Here is a tiny trained network, its code and every weight. The questions are about switching its units off for an input and a class, where a switched-off unit gives its printed mean instead of its output.

import numpy as np


def w(rows, s, z=0):
    codes = np.array(rows[::2]) - 128.0
    scale = np.full(codes.shape[1], s)
    scale[-1] = z or s
    return codes * scale


def f(y):
    return np.maximum(y, 0)


def log_softmax(a):
    a = a - a.max(-1, keepdims=True)
    return a - np.log(np.exp(a).sum(-1, keepdims=True))


def net(x, mask):
    res = np.array(x, float).reshape(1, 6) / 4 @ E
    y = f(res @ A[0][:, :-1].T + A[0][:, -1])
    res = res + np.where(mask, y, B[0][:, -1]) @ B[0][:, :-1]
    return log_softmax(res[-1] @ U[:, :-1].T + U[:, -1])


A, B = {}, {}
E = w([
[128,128,128,127],'x0',
[6,195,99,117],'x1',
[74,99,178,231],'x2',
[128,128,128,128],'x3',
[176,224,173,155],'x4',
[95,111,214,57],'x5',
],0.012)
A[0] = w([
[102,63,99,150,139],'neuron 0',
[139,166,166,170,136],'neuron 1',
[74,54,96,127,139],'neuron 2',
[152,160,26,183,91],'neuron 3',
[150,180,153,110,131],'neuron 4',
[161,198,187,156,150],'neuron 5',
[57,200,133,123,118],'neuron 6',
[208,109,133,108,116],'neuron 7',
[99,40,94,101,131],'neuron 8',
[141,153,50,164,89],'neuron 9',
[229,119,108,58,76],'neuron 10',
[89,186,96,103,140],'neuron 11',
[88,62,132,181,94],'neuron 12',
[133,135,44,205,77],'neuron 13',
[163,189,142,147,150],'neuron 14',
[47,174,131,164,84],'neuron 15',
[120,109,172,184,29],'neuron 16',
[169,196,170,128,149],'neuron 17',
[108,107,238,121,101],'neuron 18',
[206,125,178,145,128],'neuron 19',
[115,116,206,86,106],'neuron 20',
[96,82,181,249,26],'neuron 21',
[203,108,119,86,117],'neuron 22',
[102,64,57,66,139],'neuron 23',
[152,231,177,149,141],'neuron 24',
[102,119,223,83,125],'neuron 25',
[116,130,80,82,116],'neuron 26',
[176,77,187,171,66],'neuron 27',
[100,133,190,42,39],'neuron 28',
[109,101,200,192,4],'neuron 29',
[132,155,158,160,116],'neuron 30',
[116,60,89,116,131],'neuron 31',
[135,144,160,36,79],'neuron 32',
[119,54,112,129,115],'neuron 33',
[192,83,185,132,117],'neuron 34',
[183,104,142,149,111],'neuron 35',
[162,48,132,145,107],'neuron 36',
[192,71,165,134,113],'neuron 37',
[156,190,140,127,149],'neuron 38',
[186,166,69,4,26],'neuron 39',
[146,170,159,142,136],'neuron 40',
[160,134,37,204,66],'neuron 41',
[161,190,126,123,101],'neuron 42',
[108,109,178,62,116],'neuron 43',
[91,176,98,58,89],'neuron 44',
[53,177,100,95,83],'neuron 45',
[83,134,164,88,115],'neuron 46',
[85,96,238,153,87],'neuron 47',
],0.014,0.0034)
B[0] = w([
[157,93,189,86,188],'neuron 0',
[161,89,178,81,178],'neuron 1',
[129,90,193,65,211],'neuron 2',
[164,82,82,163,210],'neuron 3',
[157,83,183,83,175],'neuron 4',
[130,61,191,73,204],'neuron 5',
[29,130,146,175,216],'neuron 6',
[69,156,114,152,200],'neuron 7',
[119,54,192,73,215],'neuron 8',
[161,87,78,187,187],'neuron 9',
[112,187,122,108,227],'neuron 10',
[45,170,135,139,196],'neuron 11',
[152,206,155,89,194],'neuron 12',
[176,104,75,198,202],'neuron 13',
[130,78,155,89,186],'neuron 14',
[52,159,120,138,212],'neuron 15',
[147,199,138,96,171],'neuron 16',
[134,84,193,100,197],'neuron 17',
[178,118,79,187,204],'neuron 18',
[56,114,138,131,201],'neuron 19',
[190,40,78,163,195],'neuron 20',
[190,254,119,61,225],'neuron 21',
[89,192,119,138,202],'neuron 22',
[145,89,200,52,227],'neuron 23',
[127,80,197,98,217],'neuron 24',
[183,75,82,193,211],'neuron 25',
[115,162,149,74,182],'neuron 26',
[33,175,126,162,193],'neuron 27',
[155,102,75,160,207],'neuron 28',
[189,218,115,102,189],'neuron 29',
[156,115,159,90,163],'neuron 30',
[133,72,180,94,192],'neuron 31',
[184,134,67,142,200],'neuron 32',
[116,104,165,110,185],'neuron 33',
[15,141,96,171,202],'neuron 34',
[66,128,115,170,178],'neuron 35',
[78,143,146,139,191],'neuron 36',
[36,109,113,170,201],'neuron 37',
[131,90,176,84,182],'neuron 38',
[192,242,117,103,246],'neuron 39',
[127,85,160,99,171],'neuron 40',
[191,63,73,176,207],'neuron 41',
[158,99,142,94,177],'neuron 42',
[194,86,81,173,198],'neuron 43',
[96,181,93,144,205],'neuron 44',
[55,147,126,157,214],'neuron 45',
[112,92,89,171,186],'neuron 46',
[177,162,75,122,211],'neuron 47',
],0.0086,0.014)
U = w([
[114,41,224,70,121],'0',
[1,135,124,170,100],'1',
[184,57,65,193,26],'2',
[157,212,128,85,250],'3',
],0.017,0.0023)

Each question gives the input, the list of numbers given to net, and the class t.
The units are the neurons (one row each of A and B). Each row of codes is followed by its name. A weight is (code - 128) times the scale printed after its matrix; where a second scale follows, it is the last column's (A, B and U).
mask holds one flag per neuron, in row order. A switched-off neuron (its flag False) gives its mean, the last column of its row in B, instead of its output. The means were averaged over made-up inputs and are rounded, as every weight is.
A unit's drop is (log p(t) with every unit on - log p(t) with that unit switched off) / (log p(t) with every unit on - log p(t) with every unit switched off).
The circuit of an input: a set's keep is (log p(t) with only the set's units on - log p(t) with every unit switched off) / (log p(t) with every unit on - log p(t) with every unit switched off). Starting from the 12 units with the biggest drops (on a tie, the unit counted first), units are removed one at a time, each time the one whose removal leaves the highest keep (on an exact tie, the one counted first), for as long as the keep stays at least 0.8.
circuit, biggest first: the units of the circuit, biggest drop first
top k neurons: the k neurons with the biggest drops, biggest first
drop when u is switched off: that unit's drop, to one decimal
input [0,7,-1,3,7,1], class 0: circuit, biggest first => neuron 24
input [0,6,2,-7,-4,-7], class 2: top 4 neurons => neuron 41; neuron 13; neuron 3; neuron 9
input [-8,1,-2,-7,0,-1], class 3: circuit, biggest first => neuron 37; neuron 8
input [-2,5,0,-6,2,-6], class 2: top 3 neurons => neuron 41; neuron 3; neuron 13
input [-4,7,-4,8,6,-7], class 1: top 2 neurons => neuron 11; neuron 6
input [0,-5,-8,1,-2,6], class 3: top 2 neurons => neuron 39; neuron 10
input [1,-8,-4,-7,-7,1], class 1: top 4 neurons => neuron 34; neuron 37; neuron 22; neuron 7
input [7,3,-4,-2,6,-6], class 0: top 2 neurons => neuron 24; neuron 38
input [7,6,-3,3,5,-5], class 1: top 3 neurons => neuron 11; neuron 6; neuron 23
input [3,-6,3,1,5,-4], class 1: top 2 neurons => neuron 27; neuron 34
input [3,2,-7,-2,-6,3], class 3: top 2 neurons => neuron 39; neuron 44
input [-2,-5,8,-7,-3,7], class 3: top 3 neurons => neuron 21; neuron 29; neuron 12
input [-5,-8,-1,5,6,-8], class 1: top 4 neurons => neuron 19; neuron 27; neuron 34; neuron 7
input [3,-4,-8,8,-5,-2], class 3: circuit, biggest first => neuron 39
input [2,6,-3,-7,5,4], class 1: top 2 neurons => neuron 6; neuron 44
input [-3,5,5,-1,7,-7], class 0: top 2 neurons => neuron 24; neuron 5
input [7,3,6,4,-4,-7], class 2: drop when neuron 13 is switched off => 0.4
input [2,1,8,8,-7,3], class 3: drop when neuron 12 is switched off => 0.2
input [-3,6,-5,4,3,5], class 1: drop when neuron 6 is switched off => 0.3
input [-3,3,8,4,0,-5], class 3: circuit, biggest first => neuron 21
